Below is a small trained network, with its code and all its weights. Each question gives an input and a class and asks what happens when units are switched off, that is, made to give their printed mean instead of their output.

import numpy as np


def w(rows, s, z=0):
    codes = np.array(rows[::2]) - 128.0
    scale = np.full(codes.shape[1], s)
    scale[-1] = z or s
    return codes * scale


def norm(h):
    return h / np.sqrt((h * h).mean(-1, keepdims=True) + 1e-5)


def f(y):
    return np.maximum(y, 0)


def log_softmax(a):
    a = a - a.max(-1, keepdims=True)
    return a - np.log(np.exp(a).sum(-1, keepdims=True))


def net(x, mask):
    res = np.array(x, float).reshape(1, 3) / 4 @ E
    u = 0
    for l in range(4):
        y = f(norm(res) @ A[l][:, :-1].T + A[l][:, -1])
        res = res + np.where(mask[u : u + 3], y, B[l][:, -1]) @ B[l][:, :-1]
        u += 3
    return log_softmax(norm(res)[-1] @ U[:, :-1].T + U[:, -1])


A, B = {}, {}
E = w([
[80,157,208,150,131],'x0',
[64,56,146,189,55],'x1',
[85,78,80,149,255],'x2',
],0.0061)
A[0] = w([
[94,143,242,159,127,63],'L0N0',
[130,76,122,223,255,15],'L0N1',
[99,131,144,240,64,4],'L0N2',
],0.009,0.0025)
B[0] = w([
[160,11,148,203,147,201],'L0N0',
[84,160,203,179,11,254],'L0N1',
[68,180,137,36,121,192],'L0N2',
],0.011,0.0058)
A[1] = w([
[166,92,190,80,1,108],'L1N0',
[139,105,66,131,139,2],'L1N1',
[71,133,230,65,147,142],'L1N2',
],0.0068,0.005)
B[1] = w([
[254,84,86,106,160,254],'L1N0',
[225,84,158,195,179,128],'L1N1',
[197,196,95,56,198,213],'L1N2',
],0.0065,0.0062)
A[2] = w([
[177,93,16,154,95,2],'L2N0',
[2,97,94,32,74,10],'L2N1',
[23,168,198,173,136,78],'L2N2',
],0.0085,0.0035)
B[2] = w([
[161,31,126,178,138,192],'L2N0',
[55,248,127,69,131,165],'L2N1',
[195,80,139,92,112,254],'L2N2',
],0.014,0.0038)
A[3] = w([
[97,48,230,64,205,43],'L3N0',
[203,164,85,56,224,5],'L3N1',
[2,212,177,62,35,248],'L3N2',
],0.0066,0.0028)
B[3] = w([
[109,109,91,150,172,193],'L3N0',
[99,154,142,126,145,231],'L3N1',
[179,248,40,46,111,254],'L3N2',
],0.016,0.0037)
U = w([
[170,112,148,36,47,154],'0',
[71,201,70,12,180,252],'1',
[119,23,127,105,139,142],'2',
[105,113,88,69,122,87],'3',
],0.011,0.0034)

Each question gives the input, the list of numbers given to net, and the class t.
The units are the neurons (one row each of A and B). Each row of codes is followed by its name. A weight is (code - 128) times the scale printed after its matrix; where a second scale follows, it is the last column's (A, B and U).
mask holds one flag per neuron, layer by layer. A switched-off neuron (its flag False) gives its mean, the last column of its row in B, instead of its output. The means were averaged over made-up inputs and are rounded, as every weight is.
A unit's drop is (log p(t) with every unit on - log p(t) with that unit switched off) / (log p(t) with every unit on - log p(t) with every unit switched off).
The circuit of an input: a set's keep is (log p(t) with only the set's units on - log p(t) with every unit switched off) / (log p(t) with every unit on - log p(t) with every unit switched off). Starting from all 12 units, units are removed one at a time, each time the one whose removal leaves the highest keep (on an exact tie, the one counted first), for as long as the keep stays at least 0.8.
circuit, biggest first: the units of the circuit, biggest drop first
most important unit: the unit with the biggest drop
k most important neurons: the k neurons with the biggest drops, biggest first
k most important neurons of layer l: the k neurons of layer l with the biggest drops, biggest first
drop when u is switched off: that unit's drop, to one decimal
input [-5,-5,5], class 0: most important unit -> L0N1
input [3,6,-4], class 1: 2 most important neurons -> L0N2; L2N2
input [-6,-4,2], class 2: 3 most important neurons -> L0N2; L2N0; L1N2
input [5,-4,-2], class 2: 3 most important neurons -> L0N0; L3N2; L0N2
input [7,7,0], class 1: circuit, biggest first -> L0N2; L2N1
input [-4,5,-4], class 1: 2 most important neurons -> L0N2; L0N0
input [5,6,5], class 1: 3 most important neurons -> L0N2; L2N0; L2N1
input [7,-4,4], class 2: 2 most important neurons -> L3N2; L2N2
input [-7,-1,-3], class 2: 2 most important neurons -> L2N0; L3N2
input [-6,4,-1], class 2: 2 most important neurons -> L2N0; L3N2
input [2,-6,8], class 0: 3 most important neurons -> L0N1; L2N2; L0N2
input [-7,7,-2], class 1: 2 most important neurons -> L0N2; L0N0
input [-5,0,-1], class 2: circuit, biggest first -> L2N0; L3N2
input [-2,-2,7], class 0: circuit, biggest first -> L0N1
input [-8,1,5], class 2: 2 most important neurons -> L0N2; L3N2
input [-2,-1,6], class 0: 2 most important neurons of layer 0 -> L0N1; L0N0
input [-1,-2,8], class 0: 2 most important neurons of layer 2 -> L2N2; L2N0
input [-8,4,8], class 0: 3 most important neurons -> L0N1; L0N2; L0N0
input [-1,2,5], class 0: 2 most important neurons of layer 2 -> L2N2; L2N1
input [-8,6,1], class 2: circuit, biggest first -> L3N2
input [6,4,-1], class 2: 2 most important neurons -> L0N0; L3N2
input [-4,7,7], class 0: 2 most important neurons of layer 0 -> L0N1; L0N2
input [4,4,1], class 1: 2 most important neurons of layer 0 -> L0N2; L0N1
input [-1,0,5], class 0: 2 most important neurons of layer 0 -> L0N1; L0N2
input [5,-3,4], class 2: 2 most important neurons of layer 2 -> L2N2; L2N1
input [-1,7,0], class 1: drop when L0N2 is switched off -> 1.2
